Below is a small trained network, with its code and all its weights. Each question gives an input and a class and asks what happens when units are switched off, that is, made to give their printed mean instead of their output.

import numpy as np


def w(rows, s, z=0):
    codes = np.array(rows[::2]) - 128.0
    scale = np.full(codes.shape[1], s)
    scale[-1] = z or s
    return codes * scale


def f(y):
    return y / 2 * (1 + np.tanh(0.7978845608 * (y + 0.044715 * y**3)))


def log_softmax(a):
    a = a - a.max(-1, keepdims=True)
    return a - np.log(np.exp(a).sum(-1, keepdims=True))


def net(x, mask):
    res = np.array(x, float).reshape(1, 8) / 4 @ E
    y = f(res @ A[0][:, :-1].T + A[0][:, -1])
    res = res + np.where(mask, y, B[0][:, -1]) @ B[0][:, :-1]
    return log_softmax(res[-1] @ U[:, :-1].T + U[:, -1])


A, B = {}, {}
E = w([
[127,201,167,147,151,145,162,211],'x0',
[230,111,129,61,175,140,102,72],'x1',
[104,108,10,88,67,199,120,17],'x2',
[108,204,169,72,156,233,101,129],'x3',
[170,88,255,113,78,184,124,78],'x4',
[156,202,111,178,186,75,74,20],'x5',
[79,70,202,114,177,87,2,141],'x6',
[108,175,186,207,80,229,148,76],'x7',
],0.0063)
A[0] = w([
[68,182,158,109,164,207,118,164,152],'n1',
[62,79,144,138,135,87,105,166,253],'n2',
[87,187,125,85,161,174,118,161,183],'n3',
[196,97,157,158,148,179,176,96,192],'n4',
[116,148,143,166,206,2,63,137,205],'n5',
[159,82,105,72,140,163,56,39,206],'n6',
[129,61,132,155,52,141,158,150,216],'n7',
[101,116,157,91,156,159,61,71,213],'n8',
[106,92,80,86,122,101,201,160,212],'n9',
[106,154,121,167,159,102,105,159,143],'n10',
[71,201,90,181,68,159,220,88,154],'n11',
[111,180,202,107,159,173,157,152,180],'n12',
[163,162,90,106,180,92,200,116,175],'n13',
[127,93,76,112,113,116,195,150,157],'n14',
[182,155,196,126,113,133,151,141,162],'n15',
],0.0089,0.0035)
B[0] = w([
[147,147,134,188,83,209,21,198,206],'n1',
[84,51,171,154,108,69,79,190,216],'n2',
[167,100,84,140,85,218,98,188,186],'n3',
[135,166,195,117,176,120,147,54,190],'n4',
[87,128,65,203,210,13,107,148,255],'n5',
[126,63,55,1,196,152,93,14,254],'n6',
[62,87,222,90,101,78,167,86,202],'n7',
[130,98,94,100,168,161,38,121,214],'n8',
[161,84,110,104,67,82,222,166,195],'n9',
[86,157,95,171,126,103,113,143,165],'n10',
[68,223,106,195,61,216,169,56,223],'n11',
[188,125,186,173,118,181,68,167,206],'n12',
[206,212,64,145,156,132,208,167,184],'n13',
[145,123,91,88,60,109,179,150,176],'n14',
[205,155,239,169,174,140,145,119,177],'n15',
],0.0069,0.0081)
U = w([
[210,129,241,126,188,114,145,126,120],'0',
[48,23,168,57,29,77,153,158,45],'1',
[84,111,94,197,204,6,76,170,210],'2',
[211,163,27,100,133,109,208,154,208],'3',
[138,69,81,3,197,133,29,54,192],'4',
[154,126,139,163,113,194,32,225,12],'5',
[57,179,126,175,66,197,154,45,81],'6',
],0.0078,0.0011)

Each question gives the input, the list of numbers given to net, and the class t.
The units are the neurons (one row each of A and B). Each row of codes is followed by its name. A weight is (code - 128) times the scale printed after its matrix; where a second scale follows, it is the last column's (A, B and U).
mask holds one flag per neuron, in row order. A switched-off neuron (its flag False) gives its mean, the last column of its row in B, instead of its output. The means were averaged over made-up inputs and are rounded, as every weight is.
A unit's drop is (log p(t) with every unit on - log p(t) with that unit switched off) / (log p(t) with every unit on - log p(t) with every unit switched off).
The circuit of an input: a set's keep is (log p(t) with only the set's units on - log p(t) with every unit switched off) / (log p(t) with every unit on - log p(t) with every unit switched off). Starting from the 12 units with the biggest drops (on a tie, the unit counted first), units are removed one at a time, each time the one whose removal leaves the highest keep (on an exact tie, the one counted first), for as long as the keep stays at least 0.8.
circuit, biggest first: the units of the circuit, biggest drop first
unit that matters most: the unit with the biggest drop
k most important neurons: the k neurons with the biggest drops, biggest first
drop when u is switched off: that unit's drop, to one decimal
input [8,5,0,4,0,7,-2,-2], class 5: 2 most important neurons => [n3; n12]
input [2,1,4,6,-4,-1,2,-1], class 5: circuit, biggest first => [n1; n3]
input [7,-7,-8,1,0,-7,-5,-8], class 1: unit that matters most => n9
input [-6,-2,-8,5,-2,-7,-5,-8], class 1: circuit, biggest first => [n2; n9]
input [-6,2,-4,-1,8,-5,-4,1], class 0: 2 most important neurons => [n15; n4]
input [1,-3,-4,7,-1,-4,-8,-2], class 5: 4 most important neurons => [n1; n12; n3; n6]
input [1,-7,6,-2,-5,-3,4,-7], class 1: 2 most important neurons => [n9; n14]
input [3,3,5,0,-5,7,8,-7], class 2: 3 most important neurons => [n5; n10; n2]
input [5,-1,7,-4,-4,-6,6,6], class 1: drop when n4 is switched off => 0.1
input [6,4,-7,-7,0,-7,-2,4], class 0: drop when n5 is switched off => 0.0
input [8,-2,-5,8,-4,0,-1,-8], class 5: drop when n3 is switched off => 0.3
